Below is a small trained network, with its code and all its weights. Each question gives an input and a target symbol and asks what happens when units are switched off, that is, made to give their printed mean instead of their output.

import numpy as np


def w(rows, s, z=0):
    codes = np.array(rows[::2]) - 128.0
    scale = np.full(codes.shape[1], s)
    scale[-1] = z or s
    return codes * scale


def norm(h):
    return h / np.sqrt((h * h).mean(-1, keepdims=True) + 1e-5)


def f(y):
    return y / 2 * (1 + np.tanh(0.7978845608 * (y + 0.044715 * y**3)))


def softmax(a):
    e = np.exp(a - a.max(-1, keepdims=True))
    return e / e.sum(-1, keepdims=True)


def log_softmax(a):
    a = a - a.max(-1, keepdims=True)
    return a - np.log(np.exp(a).sum(-1, keepdims=True))


def net(x, mask):
    ids = ['ΣΦΩβγδεηθλμπτψ'.index(c) for c in x.split()]
    T = len(ids)
    res = E[ids] + P[:T]
    u = 0
    for l in range(2):
        r = norm(res)
        for j in range(3):
            rows = slice(2 * j, 2 * j + 2)
            q, k, v = (r @ M[l][rows].T for M in (Q, K, V))
            z = softmax(np.where(np.tri(T) > 0, q @ k.T / 2**0.5, -1e9)) @ v
            o = O[l][rows]
            res = res + np.where(mask[u + j], z, o[:, -1]) @ o[:, :-1]
        u += 3
        y = f(norm(res) @ A[l][:, :-1].T + A[l][:, -1])
        res = res + np.where(mask[u : u + 4], y, B[l][:, -1]) @ B[l][:, :-1]
        u += 4
    return log_softmax(norm(res)[-1] @ U[:, :-1].T + U[:, -1])


Q, K, V, O, A, B = {}, {}, {}, {}, {}, {}
E = w([
[95,72,130,129,134,78,139,126],'Σ',
[162,111,199,190,151,78,101,88],'Φ',
[73,120,172,200,162,118,89,149],'Ω',
[165,154,180,65,76,121,66,66],'β',
[92,187,200,30,121,172,115,80],'γ',
[66,144,125,151,180,161,135,89],'δ',
[48,172,157,144,175,85,103,135],'ε',
[78,109,254,159,89,91,163,182],'η',
[98,174,181,131,142,209,118,189],'θ',
[162,164,185,160,182,237,57,122],'λ',
[157,109,236,166,88,165,114,168],'μ',
[89,78,202,122,88,181,126,74],'π',
[53,134,157,116,110,196,91,141],'τ',
[175,127,182,126,111,191,144,45],'ψ',
],0.0043)
P = w([
[122,111,122,140,124,110,141,157],'0',
[77,192,199,183,160,153,130,50],'1',
[116,90,147,114,158,108,141,155],'2',
[80,187,196,181,155,167,111,51],'3',
[128,117,102,139,114,110,127,142],'4',
[164,174,250,18,204,139,158,64],'5',
[117,91,125,109,134,121,129,138],'6',
[101,213,160,182,124,191,115,65],'7',
[133,125,81,142,109,118,138,148],'8',
[176,220,255,20,154,179,144,72],'9',
[120,97,119,116,132,116,122,132],'10',
[125,237,128,180,101,208,127,67],'11',
[123,99,110,119,128,119,124,136],'12',
],0.0096)
Q[0] = w([
[131,197,163,231,162,132,149,114],'0.h0',
[62,180,134,174,20,146,49,60],'0.h0',
[178,53,41,131,164,106,136,208],'0.h1',
[77,184,87,255,52,113,58,123],'0.h1',
[170,101,44,156,112,94,76,188],'0.h2',
[151,97,128,29,183,122,146,200],'0.h2',
],0.0089)
K[0] = w([
[176,188,81,227,140,85,148,191],'0.h0',
[161,197,2,128,6,137,111,122],'0.h0',
[85,115,216,198,195,11,158,117],'0.h1',
[145,236,45,206,50,113,131,131],'0.h1',
[180,180,164,204,151,117,84,171],'0.h2',
[144,83,243,105,252,116,112,154],'0.h2',
],0.0075)
V[0] = w([
[183,209,199,182,218,109,149,90],'0.h0',
[124,204,112,131,83,240,123,56],'0.h0',
[170,212,117,174,191,201,54,173],'0.h1',
[151,233,144,108,41,87,197,72],'0.h1',
[220,111,110,154,191,153,41,201],'0.h2',
[103,3,102,193,62,176,141,123],'0.h2',
],0.0044)
O[0] = w([
[253,197,60,182,84,129,216,183,184],'0.h0',
[129,62,111,134,230,159,198,161,2],'0.h0',
[109,208,150,117,56,146,152,9,164],'0.h1',
[172,182,189,145,108,64,47,216,32],'0.h1',
[136,99,174,137,177,92,29,217,11],'0.h2',
[251,45,91,137,154,118,105,60,187],'0.h2',
],0.0041,0.0016)
A[0] = w([
[143,127,109,100,100,46,185,152,49],'0.n0',
[162,172,156,159,254,183,59,104,62],'0.n1',
[145,181,144,117,146,234,124,138,96],'0.n2',
[73,70,131,211,149,150,86,123,4],'0.n3',
],0.0075,0.0028)
B[0] = w([
[89,69,164,140,134,90,38,93,122],'0.n0',
[132,33,151,69,89,72,156,152,248],'0.n1',
[97,85,139,175,168,13,175,167,254],'0.n2',
[145,181,137,91,1,59,207,128,183],'0.n3',
],0.0059,0.0036)
Q[1] = w([
[145,119,173,96,197,76,195,126],'1.h0',
[111,45,74,86,136,108,152,137],'1.h0',
[142,67,79,168,75,127,154,138],'1.h1',
[140,127,163,253,112,165,123,75],'1.h1',
[132,48,15,44,110,118,74,172],'1.h2',
[106,124,99,230,56,113,90,112],'1.h2',
],0.011)
K[1] = w([
[141,142,201,110,84,170,246,207],'1.h0',
[96,86,246,69,175,110,144,84],'1.h0',
[201,135,179,81,110,176,188,96],'1.h1',
[182,178,19,220,84,160,148,148],'1.h1',
[183,167,186,1,177,109,117,110],'1.h2',
[198,216,86,167,73,76,103,119],'1.h2',
],0.0088)
V[1] = w([
[128,35,149,186,17,175,141,180],'1.h0',
[124,70,159,152,193,210,26,137],'1.h0',
[8,49,154,95,166,82,49,107],'1.h1',
[113,159,112,145,186,84,89,98],'1.h1',
[130,49,225,224,47,107,129,64],'1.h2',
[3,22,193,164,136,130,122,236],'1.h2',
],0.0041)
O[1] = w([
[73,137,88,1,210,125,127,160,160],'1.h0',
[94,89,148,91,35,136,189,89,39],'1.h0',
[121,158,117,247,44,136,86,65,172],'1.h1',
[145,110,133,186,88,51,165,116,112],'1.h1',
[182,136,46,93,19,198,135,241,254],'1.h2',
[123,39,76,183,158,246,69,156,179],'1.h2',
],0.0044,0.0046)
A[1] = w([
[23,230,116,127,79,148,46,89,153],'1.n0',
[41,87,2,169,68,89,88,146,23],'1.n1',
[179,91,12,83,111,89,84,176,145],'1.n2',
[147,35,47,137,163,137,94,133,5],'1.n3',
],0.0054,0.003)
B[1] = w([
[191,85,95,91,166,114,110,153,254],'1.n0',
[118,198,191,54,195,92,172,123,187],'1.n1',
[113,130,179,212,138,158,118,66,201],'1.n2',
[178,180,165,85,100,2,203,105,131],'1.n3',
],0.0072,0.0035)
U = w([
[74,154,164,117,146,35,150,53,130],'Σ',
[162,162,167,218,110,123,77,80,151],'Φ',
[166,189,111,125,44,98,170,159,144],'Ω',
[195,78,127,93,108,125,37,105,170],'β',
[69,90,116,156,204,170,80,86,251],'γ',
[100,188,90,142,160,190,199,62,145],'δ',
[202,195,127,112,213,97,90,174,90],'ε',
[60,104,194,138,80,107,82,184,144],'η',
[83,148,125,198,185,133,171,191,148],'θ',
[160,33,122,137,134,44,172,175,104],'λ',
[178,115,93,150,106,237,112,206,80],'μ',
[87,58,138,102,73,151,148,50,151],'π',
[76,115,110,5,124,149,154,159,84],'τ',
[254,83,73,139,164,131,189,98,28],'ψ',
],0.0085,0.0023)

Each question gives the input, a string of symbols that net reads in full, and the target symbol t.
The units are the heads (2 rows each of Q, K, V and O) and the neurons (one row each of A and B). Each row of codes is followed by its name. A weight is (code - 128) times the scale printed after its matrix; where a second scale follows, it is the last column's (O, A, B and U).
mask holds one flag per unit, layer by layer, with each layer's heads first. A switched-off unit (its flag False) gives its mean, the last column of its rows in O or B, instead of its output. The means were averaged over made-up inputs and are rounded, as every weight is.
A unit's drop is (log p(t) with every unit on - log p(t) with that unit switched off) / (log p(t) with every unit on - log p(t) with every unit switched off).
The circuit of an input: a set's keep is (log p(t) with only the set's units on - log p(t) with every unit switched off) / (log p(t) with every unit on - log p(t) with every unit switched off). Starting from the 12 units with the biggest drops (on a tie, the unit counted first), units are removed one at a time, each time the one whose removal leaves the highest keep (on an exact tie, the one counted first), for as long as the keep stays at least 0.8.
units of the circuit, in order: the units of the circuit, biggest drop first
most important unit: the unit with the biggest drop
k most important neurons: the k neurons with the biggest drops, biggest first
top k neurons in layer l: the k neurons of layer l with the biggest drops, biggest first
heads that matter: for each layer, one digit per head in row order, 1 if its drop is at least 0.15 and else 0, layers parted by /
input ψ ε η τ ε τ Ω λ θ, target θ: top 2 neurons in layer 1 => [1.n0; 1.n2]
input δ λ μ Ω, target Σ: 2 most important neurons => [0.n1; 0.n2]
input ψ β λ ε γ, target γ: most important unit => 0.h0
input η Σ Φ θ ε, target ε: 4 most important neurons => [1.n1; 1.n0; 0.n2; 0.n1]
input Φ μ π λ, target Ω: 2 most important neurons => [0.n2; 0.n1]
input λ Ω η, target η: top 3 neurons in layer 0 => [0.n0; 0.n2; 0.n1]
input ψ ψ μ γ π, target π: units of the circuit, in order => [0.h0; 1.n0]
input μ μ Ω θ, target τ: units of the circuit, in order => [0.n1; 1.h0]
input Ω τ δ δ δ ε ε γ, target Σ: heads that matter => 001 / 001
input λ β θ Ω, target δ: units of the circuit, in order => [0.h1; 0.h0]
input Ω Σ θ μ Φ Ω λ Φ, target Ω: units of the circuit, in order => [0.h0; 1.h2; 1.n2]
input Ω λ μ δ, target ε: heads that matter => 110 / 100
input λ γ π θ θ β δ, target δ: heads that matter => 000 / 000
input μ Φ μ μ, target τ: 2 most important neurons => [0.n2; 0.n1]
input θ γ β μ τ λ β γ η τ, target η: 4 most important neurons => [0.n2; 0.n1; 1.n0; 0.n0]
input β η Σ θ Φ Ω τ Ω Σ τ β λ, target β: most important unit => 0.h0
input μ ψ θ λ Σ θ λ η, target β: units of the circuit, in order => [0.h0; 1.n0]
input ε η δ λ Ω μ π ε γ Φ μ, target μ: units of the circuit, in order => [0.n1; 0.n2]
input ψ λ θ Ω μ θ Ω Ω δ ε β Φ π, target π: 3 most important neurons => [0.n2; 1.n0; 0.n3]
input μ γ δ Σ τ Ω ε τ θ γ μ λ, target γ: most important unit => 0.h1
input Ω μ μ Σ π Φ Ω β, target ψ: heads that matter => 101 / 000
input λ λ μ, target μ: units of the circuit, in order => [0.n1; 1.h2]
input Ω Σ ε γ, target ε: heads that matter => 000 / 100
input ε μ γ λ τ θ Ω ψ β, target β: units of the circuit, in order => [0.n2; 0.h1; 0.h0]
input δ γ Ω λ λ Ω ψ ε Σ, target Σ: units of the circuit, in order => [1.n1; 1.n2]
input ψ Ω λ θ δ π β Ω μ Φ Σ Ω, target τ: units of the circuit, in order => [0.n1; 1.h1; 0.h0]
input λ Ω λ Ω λ γ η β, target δ: 2 most important neurons => [0.n2; 0.n3]
